(in the rows, 128 means zero)
Each name stands for a flat space through zero: a line, a plane or more. A row that begins with a name and a colon came from that space; any other row is followed by the name of the space it lies nearest, among the names in its block.
pr_zt: [116 115 119 129  63 134 159 121 149 138 120  92 145 155 125 114 193 134
 132 126 159 137 156 133  99  81 111 119 114 152  99  77]
mg_nq: [128 130 134 123 132  90  88 168 151 110 173 110 126 117  99  95 123 136
 157 121 115 156  98 124 139  95 146 116 151  78 134 140]
mg_nq: [102 162 171 131 199 141 127 111 116  80 139 128 142 143 131 114 117 129
 113 147 133  90  76 104 105 204 142 145 131  64 170 165]
lb_cp: [132 144 122 109 192 148 131 112 128 152 106 152 123  94 136 159 102 109
 109 167 124  93 134 149 166 203 122  98 130 164 148 151]
lb_cp: [ 98 100 128 126  58 125 155 138 103 165 118 106 129 152 199 179 138 118
 133  77 125 158 158 141 135  57 108 104 122 104 104 121]
jj_ms: [148 121 117 144 119 116 100 139 138 139 150 130 134  94 111 107 117 140
 157 121  96 146 117 110 135 102 141 112 141 128 128 157]
lb_cp: [117 136 141 129 118 133 136 122 106 167 142 110 174  89 145 142 156 135
 158 101 126  95 117  99 114 170 132  64 146 103 125 167]
mg_nq: [133 117 131 113 133 159 169 183  91 176 103  91 166 113  56 125 190 141
 204  58 120 115 121 107 113  92 101  54 134 122 121 118]
pr_zt: [155 131 147 122 157 129 101 128 116  75 115 127 118 139 102 103 138 131
 170 128 123 104 122 113 124 158 165 159 121 115 138 112]
jj_ms: [153 126  96 132 134 146 125 141 128 139 112 152 121 107  72 104 131 141
 136 114 117 138 137 117 123 119 125 136 114 176 121 110]
pr_zt: [ 72 124 135 102 140 109  98 146 126 108 143 132 138 112 197 150 151 123
 117 166 159 108 121 163 167 169 129  86 124 101 117  97]
jf_jm: [143 103 140 156 138 115 108 116 105  91 125 156 114 121 171 140  96 126
 135 169 114 119 110 157 172 110 128 151 117 129 150 157]
jf_jm: [165 167 183 106 219 123  88 116 181  75 146  75 134 145  65  73 124 122
 178 171  99  94  99  75 100 198 188 132 179  86 154 147]
jf_jm: [101 133 139 157 149 167 177 124  73 131 111 148 149 131 129 138 128 138
 113  97 130 111  87 120 110 131  92 131  99  98 166 173]
pr_zt: [ 79 144 132 112 145 126  87 167 105  98 159 132 175  84 118  90 197 159
 162 107 156  92  88  96 107 202 153  80 120  75 115  97]
mg_nq: [134 143 148 127 167 150 106  98 119  56 104 151 116 168 131 104 126 136
 112 149 135  97 132  89  83 200 167 203 115 133 118  78]
jj_ms: [233 103  91 149 147 151 140 113  62 168  66 193 106  55  70 157  97 123
 181 113  99  87 152 159 192 144 120 130 101 237 155 176]
jj_ms: [119 142 127 111 181 157 116 115 158 132 112 115 138  97 130 122 144 116
 150 169 111 103 129 128 155 176 139  77 120 142 151 143]
mg_nq: [101 125 131 119 120 135 132 127 109 111 111 139 114 159 171 150 125 122
 104 115 140 133 143 134 123 132 128 153 111 115 116  95]
mg_nq: [105 131 159 120 130 147 158 148 121 136 122  85 145 181 120 129 141 133
 138  82 115 141 123  81  72  95 120 123 151  81 110 110]
jf_jm: [154 112 141 138 102  46 134 177 120 147 191 125 125 124  89 137  92 134
 112 129 155 151  87 178 152  60  91 132 183 103 127 157]
lb_cp: [121 145 162 136 140 126 117 130 118 103 157 103 174 122 102  88 169 152
 163 116 136  93  87  76  77 174 151 113 148  76 129 139]
jf_jm: [ 70 142  95  80 147 115  80 191 166 171 171 132 167  70 118 113 167 152
 110 139 145 133 130 100 113 185 131  37 171 144  54  51]
jf_jm: [118 122 116 147 130 154 113 121  82  85 104 167 126 107 144 114 150 140
 153 109 129 108 115 129 142 151 142 147  67 118 155 133]
lb_cp: [144 121 128 175 124 118 128 107 124 119 152 151 140 101 123 109 109 142
 118 162 124 122  89 137 137 113 113 141 123 135 158 187]
pr_zt: [125 116 124 143 104 122 143 121 128 166 132 129 110 135 173 167  73 113
 106 110  95 169 136 138 148  68 110 128 137 116 137 178]
jf_jm: [ 91 120 119 141 150 126  93 159 131 114 157 150 155  89 136 101 142 155
 126 159 125 128  89 117 132 133 121  94 131 121 116 117]
pr_zt: [105 135 119 161 155 142 118 157 111 146 159 163 145 106 112 110  78 159
 102  91  81 164  78  69  91 107 115 129 147  96 127 172]
jj_ms: [171 139  87 134 164 143 103 121 148 182 132 156 140  29  77 112 113 132
 158 146  89 113 126 118 164 173 137  68 135 192 146 188]
pr_zt: [178 109 132 148 114 111  66 136 138  63 131 115  91 130 107  79 115 129
 219 105  69 165 122 115 159  54 186 169 105  88 162 157]
pr_zt: [155 121 139 120 120 129 125 112 151  89 103 101  99 174 119 114 137 113
 152 142 124 136 155 138 131  98 149 168 114 136 133  98]
mg_nq: [111 152 162 115  93  85 114 123 142 134 183  69 152 119 154 127 148 118
 165  91 135 124 108 117 124 146 162  87 154  26 150 190]
jf_jm: [ 84 134  99 150 127 128 119 132 185 176 178 146 151 103 146 114  90 149
  48 170 107 176 110  96  97 105  98 100 166 154  93 138]
jf_jm: [146 105 108 138  64 113 130 134 125 114 122 122 113 134 114 112 162 131
 156 110 146 147 147 159 144  64 126 148  94 142 127 104]
mg_nq: [128 114 113 113 185 139 101 182 101 127 112 169 117 104 106 135 105 139
 138 124 104 131 119 125 152 132 122 114 135 150 109  93]
jf_jm: [121 120 114 103 137  82  98 169 137 163 164 147 131  88 138 154 106 130
 103 156 142 132 128 156 162 144 116  85 175 150  89 106]
mg_nq: [173 142 152 157 124 153 180  72 124 143 104 105 109 172 115 142  76 106
 127  92  88 140 133 103 102  96 128 179 128 110 177 215]
lb_cp: [120 108 173 123 128 149 147 100  74  89  83 113 159 155 187 157 195 128
 162 156 167  45 142 133 119 187 133 119 114 135 109  77]
mg_nq: [130 162 166 164 103 145 190  46 167 109 142  67 170 163 102  82 183 126
 118 164 167  90 101 113  65 151 121 145 116 104 180 186]
jj_ms: [189 100 162 139 139 128 170 114  72 117  77 132  91 180 130 180  80 104
 143 120 116 112 142 164 155  84 110 184 130 144 150 147]
jj_ms: [177 141 109 140 138 131 152  85 144 174 123 156 124 106  95 140  87 123
  79 163 132 111 146 130 119 171 113 146 151 211 125 156]
lb_cp: [110 103 134 165  82 145 125 101  86 115 116 132 143 113 207 142 147 133
 167 106 107 121 123 124 146 100 136 115  85  96 149 173]
jj_ms: [110 136  86 127 137 187  93 102 156 113  89 158 103 127 156 106 118 131
 118 118  79 161 171  75 108 144 166 155  83 164 111  93]
jf_jm: [126 126 118 131 127 132 130 125 120 136 123 144 125 118 136 137 121 128
 118 128 129 128 131 136 137 133 122 128 120 140 129 132]
lb_cp: [136 159 123 137 186 137 111 118 134 133 141 155 109  98 113 124  57 119
 114 117  83 142  97 112 146 160 144 139 128  96 182 215]
jj_ms: [142 141 120 113 169 129 136 179 140 161 133 127  93 152  62 129  53 122
 114  68  76 194 118 102 116  67 117 147 163 103 133 148]
lb_cp: [135 123 134 161  70  91 142 145 146 147 189  98 171 122  75  82 158 161
 132 118 147 145  91 105  77  70 107 116 166 111 110 143]
mg_nq: [ 80 130 112 113 149 119 109 127 103 122 131 179 127  84 201 167 127 120
  85 169 168  95 122 185 187 205 117 101 100 134 136 122]
jf_jm: [ 69  99 163 135  80 141 151 125  68 114 105 116 135 191 250 187 134 125
 119  81 127 134 142 114 106  89 119 140 115  65  99 103]
lb_cp: [ 88 101 141 166 116 136  88 123 103  30 125 150 123 148 197  98 149 146
 146 152 123 132  97 131 140  95 146 171  70  81 147 112]
mg_nq: [130  99 109 128  69 135 166 177 139 160 119  82 146 146  62 101 198 145
 171  87 137 164 142 130 106  12  90  94 124 149  98  75]
pr_zt: [121 154 146 122 186 150 120 116 136  65 117 132 126 154  93  87 145 134
 119 157 145  99 106 110  98 189 147 169 112 117 147  99]
jj_ms: [151 133 121 140 176 186 131  80 198 114  88 113 126 144  99  86 133 126
 126 209  90 124 150  94 104 132 135 138 122 208 129 108]
lb_cp: [148 145 121 127 189 179 139  85 155 123  83 126 117 111 109 118 127 106
 147 173 102 103 136 137 159 166 134 115  94 166 183 167]
pr_zt: [ 95 161 109  96 118 133 128 146 173 159 148  91 129 123 101 109 147 120
 130  79 123 166 137 109 112 126 140  92 126  86 135 134]
pr_zt: [179  96 103 107 117  97 107 155 136 164 121 140 121  89 103 146 134 128
 151 165 136 117 167 165 172 117 121  94 160 220  78  76]
jj_ms: [183 105 161 133 134 115 167 116  83 114  92 127 106 169 119 167 109 109
 140 140 146  95 136 175 153 108 108 170 134 150 143 130]
pr_zt: [123 156  92 127 144 148 163 121 178 174 136 134 137 112  59 101 131 132
  70 152 147 141 127 128 102 141  93 117 131 184 131 127]
jj_ms: [146 125 109 120 110 105  94 147 116 125 137 153 103 116 121 129 103 131
 134  91 118 150 142 125 138 124 152 153 129 125 113 117]
lb_cp: [ 92 135 119 120 105 119 126 160 145 163 158 105 133 127 135 129 118 129
 126  75 106 179 121 108 117  81 124  96 143  74 122 148]
[ 98 157  98 113 103  94  97 148 114 189 181 168 109  89 171 169  44 124
  74  37 102 183 129 102 128 154 147 124 154  67 117 187]
jj_ms
[113 127 102 134  71 152 133  98 111 126 101 146 109 145 174 140 134 124
 113  77 127 149 170 115 111 123 145 167  79 131 119 112]
jf_jm
[135 122 211 136 173 142 174  86  55  74  85 121 135 200 184 180 119 112
 121 155 155  47 111 136 111 186 120 176 135  95 148 133]
lb_cp
[156 135 137  61 151 117 118 137 163 130  95  90  85 171 116 155 122  91
 144 132 129 130 191 147 148 146 157 133 153 149 103  63]
pr_zt
[102 101 187 140 122  85 113 157  98  92 162 106 141 169 195 152 108 134
 135 137 124 131  89 128 127  81 123 131 171  48 112 131]
jf_jm
[101 132 109 102 170 183 113 122  84 130  68 157 113  87 186 169 134 106
 168  95  98 103 152 138 188 190 150  86  65 120 162 146]
jj_ms
[125 135 126 115 189 127  90 155 134 135 148 146 163  66 100 109 144 148
 143 172 127  88 102 109 134 201 135  68 161 154 107 112]
mg_nq
[102  98 150 143  89 119 104 144  87  82 134 121 156 134 176 118 182 152
 173 116 140 110 114 115 118 110 142 121 113  88 104  93]
pr_zt
[114 127 131 141 116 150 130  78 144 110 115 125 148 127 172 121 165 129
 118 181 145  96 142 125 117 167 134 124 106 159 124 114]
jj_ms
[ 73 117 131 175 152 125 116 134  91 130 163 187 143  94 209 155  62 144
  70 150 104 142  65 131 151 119  95 119 129  88 149 200]
pr_zt
[125 138 129 169 110  92 110 141 124 148 204 140 170  73 104  95 113 161
 123 114 122 136  64  97 104 126 123 105 162  86 137 204]
lb_cp
[134 135 151  99 134 115 119 149 117  89 121 116 106 189 109 124 127 127
 127  93 142 132 142 106  89 138 154 183 143  99  99  62]
lb_cp
[162 147 133 172 168 142 155  89 167 116 144 123 155 101  45  66 140 139
 125 204 136  98  76 134 120 141 105 129 123 162 189 195]
mg_nq
[126 114 127 113 107 136 143 160 100 153 107 113 122 145 128 152 134 125
 156  63 113 148 148 119 125  83 122 115 129 112 110 110]
mg_nq
[135 122 117 121 170 133  94 172 127  89 128 146 139 105  60  76 168 156
 160 151 137 110 105 119 125 145 135 121 123 154 112  68]
mg_nq
[153  78 125 135  97  86  60 177  89 118 146 145 134  77 157 134 134 148
 206 117 101 129 126 133 177  87 152  93 145 126  91 113]
pr_zt
[161  76 145 173  91 159 170 104  64  85  66 133 136 160 137 130 180 139
 177 139 143  89 134 152 131  69 102 164  75 171 136 103]
jj_ms
[ 97 114 185 148 131 132 158 107  70 120 130 113 193 126 198 161 174 139
 141 160 163  48  92 127 115 179 106  82 143  96 126 146]
lb_cp
[129 131 122 112 167 131 121 141 133 145 126 138 136  97 115 135 128 127
 127 157 130 108 124 139 149 164 120  91 142 154 124 123]
jf_jm
[116 135 129 138 140 119  98 110 133  71 140 139 131  98 141  97 159 128
 147 175 153  98  99 164 168 167 146 127  86 108 174 149]
pr_zt
[153  92 176 153 169 132 148 122 102  91 100 111 131 148 147 146 125 117
 171 193 115  91  98 171 177  84 102 120 129 128 167 160]
jf_jm
[133 137 125  73 141 136 156 152 186 144 105  74 127 174  56 112 184 118
 125 153 165 127 172 136  99 125 114 110 153 182  83  22]
lb_cp
[167 113 157 163 131 141 191  78 125 124 100 112 139 156 117 137 135 119
 119 195 149  87 120 164 130 107  86 147 126 178 159 157]
lb_cp
[107 125 131 123  87  93 130 148 138 155 163  98 124 128 156 147 116 115
 134  94 123 168 120 151 154  69 120  99 140  68 142 171]
mg_nq

Each name stands for a flat space through zero: a line, a plane or more. A row that begins with a name and a colon came from that space; any other row is followed by the name of the space it lies nearest, among the names in its block.
cf_lp: [173 174 113 114 127 169 147 103 152  45 132  85 176 139 175 119 146 206
 130 149 123 162 124 152  96 177  70 122 119 140 107 133]
jr_bc: [119 101 131 138 109 138 127 162 102 200 103 114 101 104  71 121  94  94
 106  76  87 124 138 138 141 106 204 125 120 105 127 104]
cf_lp: [100  63 150 173 151 126 135  87 103 129 102 134 104 180 105 113 131  78
 133 122  95 187 184 161 227 123  93  99 119 149 106  59]
gn_hj: [162 116 121  89 108 114 121 140 140 178 123 159 146  64 171 124 102 140
 137 149 184  52  93  95  75 114 185 114 190 103 126 169]
lm_rz: [148  68 166 130  97 134 145 110 103 157 127 146 111 122 152  88 117  89
 110 120 129 104 156 126 147 136 135  82 156 114 115  86]
cf_lp: [137 110 169 113 141 100 144 120 123 117 151 162  94 151 121 150 137  94
 119 121 160 125 128 110 122 114  92 141 111 119 136 134]
jr_bc: [109 137 145 169 164 148  72 169 169  89 131 109 154 137 123 148 134 145
 142 195 130 109 144 124 195 176  95 104 128 203  56 128]
gn_hj: [145  71 162 138 157 124 135  60  97 143 131 174  96 136 141 126 106  59
 116  83 163 139 143 128 136  71 138 152 164  90 129 116]
gn_hj: [164 111 165 145 116  84 116 111 152 137  71 113 128 118 131 102 132 191
 142 170 144 109 122 138 127 136 120 138 144 136 135 148]
zq_nh: [114 122 153 129 107 145 152 101 113 131 125 134 166 137 130 128 156 125
 132 148  96 106 153 124 149 136 155 134 122 137 119 101]
gn_hj: [ 85 128 132 103  95 105 146 145 121 169 141 177 127 112 133 155 162  90
 144 140 126  75 123  83 116 109 160 152 104 131 163 131]
cf_lp: [ 89 122 107 147 132 118  91 153 128 167 131 149 108 104 127 130 118  90
 137 122 136 104 120 109 139 103 159 137 142 134 144 138]
jr_bc: [138 133 153  96 123 111 158 125 111 143 144 141 128 135  95 150 130 121
 113 113 133 111 117 116  98 109 158 149 119  98 142 143]
zq_nh: [126 114 159 183 130 127 130  63 111 132  66  95 134 151  92 103 140 152
 129 110  74 169 158 171 163 104 152 185 115 126 144 103]
jr_bc: [140  73 174 105  59  48 151 160 118 184 120 156  66 122 132  79 137 116
 119 153 149  77 127 104 120 148 102  67 129 114 176 116]
lm_rz: [136 151 146 145 146 129  87 198 164 139 103 104 100 100  78 170 111 143
 123 115 126 114 109 120 119 126 142 176  84 151 108 162]
lm_rz: [126  94 145 139 135 103 118 147 126 181  92 141  83 111  87 145 107  98
 129  98 129 127 127 126 139  92 158 154 113 119 134 130]
lm_rz: [172  70 202 142  99  92 131 147 143 127  99 120  79 139 132  89 130 142
 115 159 140 115 152 133 159 177  58  73 116 150 108 100]
cf_lp: [141 140 157 123 112 155 155 107 100 103 163 116 125 150 120 115 137 113
  91  91 105 136 141 134 107 134 127 139 112 103 137 110]
gz_sc: [131  92 173 138 101 113 126 148 100 137 171 136  67 145 123  82 119  73
  84 105 134 110 145 118 137 146  99  80 133 113 143 101]
lm_rz: [118 161 101 110 147 178 113 126 120 127 181 151 162  96 155 156 113  92
 118 103 150  90 108  99  87 101 188 157 162 108 115 156]
zq_nh: [135 166 129 167 139 157 106  94 140  93 103  83 167 130 127 117 138 184
 130 133  98 144 131 154 125 132 142 178 128 140 124 140]
gn_hj: [128 132 166 140 169 129 103 160 122 128 159 127  93 142  61 164 102  87
  95  91 139 125 123 120 133 107 144 158 113 120 107 146]
gz_sc: [193  50 179  75  77 102 167 190 114 217 108 153  53  81 107 120  79  85
  93  81 153  85 123 109  95 127 155  73 122  81 118 110]
zq_nh: [129 114 115 112 139  58 125 154 138 156 109 135  97 135  94 132 113 146
 143 147 159 137 104 129 131 118 113 103 135 121 149 154]
jr_bc: [105 115  57 157 101 155 129 111  93 185  82  98 109 102 122  77  98 111
 126  52  65 186 139 171 132  92 186 129 135  92 172  89]
gz_sc: [117 145 147 153 175 140 102  91 142 104 118 126 189 140 116 160 139 153
 148 173 133 112 133 129 160 117 158 170 152 156  88 149]
zq_nh: [ 80 116 116 151 104 122 128 164 109 162 117 109 103 143  81 111 133 104
 124 115  69 147 151 141 175 139 139 101  94 142 144  86]
cf_lp: [113 161 122 128 179 139 119 119 104 146 142 115 151 138  41 176  99 117
 110  83 115 140 111 137 117  72 221 192 135  93 121 161]
gz_sc: [154 126  74  56 146  98 162  87 123 135 154 187 143 110 187 146 112 123
 151 127 210 125  83 107  60  85 130 117 187  75 156 172]
gn_hj: [106  96 171 140 152  60 107 119 135 153 119 170 117 144 104 146 139 113
 149 181 169  87 126 104 166 106 130 138 149 145 131 151]
gn_hj: [ 68 115 142 117 177  50 140  93 124 116 152 193 136 194  99 180 171  97
 168 192 165 129 130 102 181  99  91 138 125 151 144 143]
zq_nh: [153 126 118 140 144 133  94 162 151 129 116 116  92 101 134 129  95 130
 122 106 153 137 112 131 114 126 111 130 131 130 116 147]
jr_bc: [206  79 198 104  81 153 170  72 106 136 129 154 118  99 195  88 122 107
  94  96 154  85 142 116  75 125 137 129 158  81 125 108]
gz_sc: [144 115 150 134 137 151 124 114 124 126 130 131 137 122 134 131 118 115
 118 120 133 116 137 127 133 124 144 134 143 125 101 123]
cf_lp: [133 128 112 103 176 120 171  75 113 110 112 122 180 176  82 165 126 158
 147 141 119 186 134 162 156 111 140 126 135 116 101 124]
gz_sc: [158 106 112 115  97 117 175  91 123 142  64 106 138 129 137 100 132 178
 145 125  99 173 138 166 125 133 121 112 119 112 145 101]
jr_bc: [118 135 128 158 148 165  96 147 143 115 121 106 147 123 120 138 121 131
 130 139 110 127 142 135 164 145 136 126 127 161  82 119]
lm_rz: [153  92 124 122 127 147 127 162 121 173 110 130  77  93 114 133  81  85
 109  62 130 141 127 133 117 106 152 120 121 102 114 114]
gn_hj: [122  98 142 129  86  81 106 149 148 188  93 157 129  81 160 104 136 143
 155 187 154  47 117  96 129 132 158 110 162 145 144 145]
jr_bc: [114  99 171 145 123 117 110 170 120 171 125 131 102 124  75 134 114  93
 110 125 115  92 141 116 163 128 164 120 120 137 109 116]
lm_rz: [163 147 175 143  89 168 130 137 130 111 122  81 142 116 125 100 135 165
  95 121  89 104 141 138 107 167 143 140 109 130 113 117]
lm_rz: [118  83 116 119 120 143 139 152 109 136 160 150  90 137 150 110 110  60
 114 108 133 144 151 125 161 147  89  48 133 128 110  79]
zq_nh: [101 176 109 142 119 205 124 117 118  82 174 112 172 130 162 126 153 115
 114 114  88 125 144 124 121 147 138 147 116 142 118 109]
gz_sc: [119 133  97 174 101 150 147  53 114  80  91  80 147 165 171  54 162 173
 140 129  65 208 165 185 159 156  72 115 119 140 161  73]
gz_sc: [134 107 135 168  82 138 133 132 136 138  55  78 117 124 126  80 141 169
 135 130  61 161 161 167 165 165 108 111  90 155 131  78]
zq_nh: [122 137 139  90 137 125 150  84 128 117 157 176 201 129 166 160 157 133
 153 188 165  70 120  93 116 120 157 138 167 130 112 151]
gn_hj: [116 107  94 116 148 155 134  86 109 135 150 161 168 123 172 127 115  93
 142 135 149 123 136 124 145 110 156  96 189 117 104 114]
gn_hj: [ 81 131 110 128 221 120 144  57 108  64 172 155 177 220  99 178 146 102
 152 163 143 193 148 145 201 108  90 119 147 144  94 119]
gz_sc: [134 128 162 162 107 147 110 160 125 117 133  89  96 135 105  97 124 125
  93 108  94 130 147 140 142 161 110 117 101 140 121 105]
gn_hj: [162 170 194 110 126  66  90 236 172 157 124 107  90  96  37 176 114 181
 105 146 162  49  72  91  68 134 160 181  88 130 133 216]
cf_lp: [173 140 113  92  93 112 129 189 162 167  85 101 141  72 125 127 106 202
 138 154 138  89  93 124  82 155 160 104 133 125 118 161]
lm_rz: [132 151 152 134 134  70 135  78 137 119  93 125 147 147 106 134 160 190
 149 162 135 127 110 133 108 103 133 196 123 122 173 170]
zq_nh: [101 142 118 121 142 105 144  89 129 108 130 155 144 151 140 153 164 129
 156 148 135 141 126 120 130 107 108 164 114 135 155 138]
jr_bc: [115 124 103 126 117 120 114 194 141 160 114 123  86 105 109 138 112 113
 131 109 120 134 119 123 130 132 123 113  97 138 135 126]
gz_sc: [100 170 130 141 172 137 136  80 120  85 135 110 189 178  82 163 155 157
 138 149  99 157 136 147 154 116 147 177 118 140 116 137]
jr_bc: [172  73 230 129 127 122 123 115 131 122 151 176  96 122 162 129 128  79
 104 140 186  62 144  91 129 132 101 127 147 130  93 126]
gz_sc: [145 168  73  77 144  96 164 105 139 117 111 124 164 132 123 156 131 195
 158 140 147 163  88 141  77 108 131 147 130 101 157 172]
cf_lp: [123 121 152 135 125 116 127  99 132 103 144 156 124 140 169 121 156 115
 135 151 150 111 135 110 130 130  89 139 131 141 141 128]
cf_lp: [112 141  99 148 194 133 114  85 137 107  99 115 180 154  99 162 123 158
 160 151 123 174 131 158 172 105 145 154 147 145  95 139]
lm_rz: [ 58 110 174 160 104  83 135 133 111 103 160 137 111 205 104 101 192 100
 130 191  91 123 174 119 214 176  55  80  89 180 148  77]
jr_bc: [142  93 114 158 159 166  95 112 138 122 117 152  83  99 185 128  98  70
 130  78 159 157 137 130 135  99  97 144 142 130 109 116]
cf_lp: [149 124 127 115 157 131 145 137 126 122 115 107 122 148  79 154 105 139
 120 106 120 175 129 154 138 126 123 121 109 118 101 124]
lm_rz: [129 124 116 127 116 135 144 120 123 114 126 114 134 143 140 106 134 140
 129 134 111 152 140 144 141 151 101  94 125 132 127 104]
zq_nh: [159 107 166 102 102 160 157 117 111 132 152 141 152 117 153 119 126 111
 106 129 131  86 143 114 116 146 152 101 148 113  96 107]
zq_nh: [155 104 195 143 113 168 155  53 122 118  93 139 176 122 160 132 158 134
 132 139 106 101 165 129 139 122 158 180 127 135  97 100]
[128 143 110 125 162 133 110 158 144 100 153 134  92 132 128 157 114 105
 123 102 155 157 113 122 117 122  82 137 107 133 123 145]
cf_lp
[135 102 141 157  95 153  98 184 150 146 102 105 109  94 147  97 117 129
 124 142 108 102 148 128 159 174 116  82 121 166  94  98]
jr_bc
[160 103 139 108 116  72 137 133 148 164  74 130 131 111 120 123 120 182
 152 172 154 108 111 130 122 131 136 108 147 126 130 150]
gz_sc
[120 180 154 149 159  76  88 139 180 104  94 112 155 133  89 172 160 210
 161 198 145 100  98 117 123 126 124 207 104 171 136 198]
lm_rz
[ 87 146 140 147 200 122  97 121 128 105 168 165 106 156  91 195 132  66
 128 104 156 140 121 106 142  75 124 202 108 135 128 158]
jr_bc
[ 73 144  57 161 160 135  76 120 155 106 130 148 145 119 189 130 140 119
 175 164 148 141 123 120 160 121  97 128 155 172 132 139]
cf_lp
[ 90 141 145 150 145  92 113 113 119 104 158 130 135 176 102 120 153 129
 128 166 129 124 133 125 161 134 108 125 136 144 145 135]
gz_sc
[140 114 223 207 162  81  64 154 155 123  78  76  92 159  29 123 120 171
 111 161 116 123 142 151 192 143 115 162 107 170  99 145]
gn_hj
[137 125 110  68 126  75 193 106 111 152 112 142 140 151  89 153 133 154
 144 130 132 155 110 137 104 104 142 123 118  89 159 139]
gz_sc
[144 131 129 115 179 139 128 113 117 106 162 136 127 148 107 157 100 104
 111  99 158 152 119 133 121 104 129 135 147 104 104 144]
gn_hj
[160 147  96 102 103 153 147 165 137 123 120  87 135 111 131 115 111 170
 118 115 108 149 118 147  99 164 121  88 114 120 117 121]
cf_lp
[139 123 103 143 107 158  53 221 177 155 133 144  76  35 206 118  95  96
 129 119 176  64 102  84  95 145 115 111 143 156 112 153]
gz_sc
[127 146 118 148  96 157 100 182 168 101 119 101 124 103 175 109 146 156
 137 158 112 114 134 122 134 189  75 101  98 181 112 116]
jr_bc
[ 90 106  86 121 137  99 151 135 106 141 132 144  79 163 103 131 126  81
 136  94 115 195 137 142 157 110  88  99  98 119 162  97]
lm_rz
[129 114  99 152 141 161 110 119 123 112 131 108 132 133 151  95 105 121
 124 122 120 161 145 154 160 146 109  79 159 136 101 100]
gn_hj
[160 179  82  66 136 145 159 163 134 101 161 108 137 124 117 160 109 159
 114  98 140 157  90 132  60 138 119 117 109  97 127 158]
cf_lp
[191 160 114 135 148 174  65 189 178 103 131  87 125  67 161 125  75 173
 109 120 172 105  92 127  78 158 122 121 159 137  76 177]
zq_nh
[121 142 138 131 101 105 165  84 135 105  84 115 158 154 134 122 183 187
 158 166  91 150 141 144 135 141 100 159  88 147 160 116]
gn_hj
[108 152  95 115 143 133 125 133 132 120 148 143 137 124 138 153 133 117
 139 125 139 130 113 115 113 114 130 144 125 128 137 145]
gz_sc
[119 185 119 121 134 129 123 164 152  42 184 103 127 170 137 134 160 160
 121 160 131 150 119 124 120 187  29 104  87 163 129 139]
lm_rz
[140 130 128 154 105 164 122 138 132 117 107  91 116 118 139  99 126 140
 115 104  90 151 145 150 132 152 113 126 104 138 123 100]
gz_sc
[194 127 171  84 153 143 148 120 153  86 144 138 172 127 152 165 122 162
 126 170 181  97 119 115 107 156 107 110 150 133  58 152]
jr_bc
[ 95  76  86 111 126 131 157 134  88 149 165 165  78 152 141 113 110  33
 121  83 126 176 152 131 165 120  91  49 130 110 137  69]
lm_rz
[134 145 113 146 110 168 106 182 155 136  95  93 116  88 129 134 120 144
 128 106  94 132 129 134 122 148 134 144  86 153 111 121]
gz_sc
[107 123 134 117 131 132 147 133 110 141 143 144 125 141 101 153 133  92
 123 110 113 130 137 120 139 114 146 135 108 122 127 114]
gz_sc
[117 136 131 137 175 105 107 104 140 136 106 140 160 130  98 167 125 147
 153 156 150 118 114 126 142  92 168 175 151 135 115 166]
cf_lp
[148 104 105 109 151 150 112 191 132 163 139 147  61  87 119 160  69  61
 108  53 160 141 111 116 106 101 134 118 119 105 106 133]
lm_rz
[109  88 114 124 115  43 111 226 149 205  76 122  63 119  57 129 102 138
 148 155 130 129 114 129 170 141 117  63 104 149 139 130]
zq_nh
[138 187  73 138 130 182  94 158 164  64 151  92 135 105 190 117 128 162
 128 121 132 150 110 132  90 166  73 127 118 152 123 145]
cf_lp
